Below is a small trained network, with its code and all its weights. Each question gives an input and a class and asks what happens when units are switched off, that is, made to give their printed mean instead of their output.

import numpy as np


def w(rows, s, z=0):
    codes = np.array(rows[::2]) - 128.0
    scale = np.full(codes.shape[1], s)
    scale[-1] = z or s
    return codes * scale


def norm(h):
    return h / np.sqrt((h * h).mean(-1, keepdims=True) + 1e-5)


def f(y):
    return np.maximum(y, 0)


def log_softmax(a):
    a = a - a.max(-1, keepdims=True)
    return a - np.log(np.exp(a).sum(-1, keepdims=True))


def net(x, mask):
    res = np.array(x, float).reshape(1, 3) / 4 @ E
    u = 0
    for l in range(3):
        y = f(norm(res) @ A[l][:, :-1].T + A[l][:, -1])
        res = res + np.where(mask[u : u + 3], y, B[l][:, -1]) @ B[l][:, :-1]
        u += 3
    return log_softmax(norm(res)[-1] @ U[:, :-1].T + U[:, -1])


A, B = {}, {}
E = w([
[124,56,69,127,86,174,139,88,177,136,84,117],'x0',
[134,74,220,50,118,96,81,86,156,253,51,13],'x1',
[21,28,81,190,117,25,146,215,181,89,70,90],'x2',
],0.0016)
A[0] = w([
[105,53,3,122,58,186,141,45,206,117,96,157,108],'0.n0',
[87,239,229,172,167,17,55,218,64,29,197,114,150],'0.n1',
[141,82,166,155,99,228,216,140,145,131,100,115,1],'0.n2',
],0.0017,0.00095)
B[0] = w([
[142,94,139,124,192,52,183,80,3,203,187,81,223],'0.n0',
[85,52,44,51,194,144,143,93,74,200,102,67,255],'0.n1',
[67,114,117,150,240,79,208,111,96,130,185,133,140],'0.n2',
],0.0036,0.0022)
A[1] = w([
[120,160,134,96,194,126,173,28,36,162,162,134,254],'1.n0',
[48,61,102,214,88,3,112,217,168,90,58,144,113],'1.n1',
[91,127,27,152,203,168,139,191,89,37,175,245,120],'1.n2',
],0.0024,0.0012)
B[1] = w([
[4,63,55,118,159,95,140,217,180,137,26,100,255],'1.n0',
[183,211,104,42,135,250,82,74,143,185,140,187,205],'1.n1',
[149,124,225,173,103,47,40,30,205,137,119,21,219],'1.n2',
],0.003,0.0046)
A[2] = w([
[83,187,99,90,135,191,55,161,251,140,62,110,163],'2.n0',
[80,52,34,118,66,118,159,146,168,146,145,131,254],'2.n1',
[135,73,229,105,63,91,108,137,187,172,95,51,189],'2.n2',
],0.0025,0.00033)
B[2] = w([
[211,153,147,141,40,218,217,161,146,86,150,193,255],'2.n0',
[112,208,194,39,172,157,161,230,76,135,104,133,219],'2.n1',
[94,162,59,250,149,77,100,85,162,4,202,143,232],'2.n2',
],0.004,0.0034)
U = w([
[57,93,67,68,230,90,157,108,71,201,102,58,171],'0',
[122,150,118,245,98,80,64,35,227,70,173,90,161],'1',
[191,199,128,51,83,227,186,154,157,143,137,223,158],'2',
[104,106,111,133,110,118,189,199,113,105,110,153,142],'3',
[217,45,199,162,32,23,69,142,1,189,182,221,5],'4',
[174,31,240,176,54,63,46,134,18,178,152,242,7],'5',
[214,19,209,154,65,40,58,138,37,181,166,230,3],'6',
[212,38,204,156,48,34,56,138,32,202,190,230,3],'7',
],0.0055,0.0039)

Each question gives the input, the list of numbers given to net, and the class t.
The units are the neurons (one row each of A and B). Each row of codes is followed by its name. A weight is (code - 128) times the scale printed after its matrix; where a second scale follows, it is the last column's (A, B and U).
mask holds one flag per neuron, layer by layer. A switched-off neuron (its flag False) gives its mean, the last column of its row in B, instead of its output. The means were averaged over made-up inputs and are rounded, as every weight is.
A unit's drop is (log p(t) with every unit on - log p(t) with that unit switched off) / (log p(t) with every unit on - log p(t) with every unit switched off).
The circuit of an input: a set's keep is (log p(t) with only the set's units on - log p(t) with every unit switched off) / (log p(t) with every unit on - log p(t) with every unit switched off). Starting from all 9 units, units are removed one at a time, each time the one whose removal leaves the highest keep (on an exact tie, the one counted first), for as long as the keep stays at least 0.8.
circuit, biggest first: the units of the circuit, biggest drop first
unit that matters most: the unit with the biggest drop
top k neurons: the k neurons with the biggest drops, biggest first
k most important neurons of layer l: the k neurons of layer l with the biggest drops, biggest first
input [2,-6,8], class 2: unit that matters most -> 1.n1
input [2,3,0], class 3: circuit, biggest first -> [1.n2; 0.n1; 1.n1]
input [-3,-5,1], class 1: top 2 neurons -> [1.n2; 0.n0]
input [-2,2,-1], class 3: circuit, biggest first -> [1.n1; 0.n0; 2.n0]
input [-7,-2,8], class 2: 2 most important neurons of layer 1 -> [1.n1; 1.n0]
input [2,5,-5], class 1: top 4 neurons -> [2.n2; 1.n1; 0.n1; 2.n1]
input [1,6,6], class 1: top 2 neurons -> [2.n2; 1.n0]
input [-8,2,-5], class 0: top 3 neurons -> [0.n1; 1.n1; 2.n1]
input [-6,-3,-6], class 0: top 4 neurons -> [0.n1; 1.n1; 2.n1; 2.n2]
input [-2,5,4], class 1: top 3 neurons -> [2.n2; 1.n0; 2.n1]
input [-4,6,8], class 2: top 4 neurons -> [1.n1; 1.n2; 0.n0; 2.n0]
input [-5,0,8], class 2: circuit, biggest first -> [1.n1; 2.n0]
input [2,3,-3], class 3: top 3 neurons -> [1.n2; 1.n1; 2.n2]
input [4,4,5], class 2: circuit, biggest first -> [1.n1; 0.n1; 1.n0]
input [-4,4,7], class 2: circuit, biggest first -> [1.n1; 0.n0; 2.n0]
input [1,-7,-6], class 1: 2 most important neurons of layer 1 -> [1.n2; 1.n1]
input [6,-1,-1], class 0: circuit, biggest first -> [0.n0]
input [6,-5,-5], class 0: top 3 neurons -> [0.n0; 1.n1; 2.n0]
input [6,-4,-4], class 0: circuit, biggest first -> [0.n0; 2.n0]
input [7,8,5], class 1: circuit, biggest first -> [2.n2]
input [-3,1,-3], class 3: circuit, biggest first -> [1.n0; 1.n1; 0.n0]
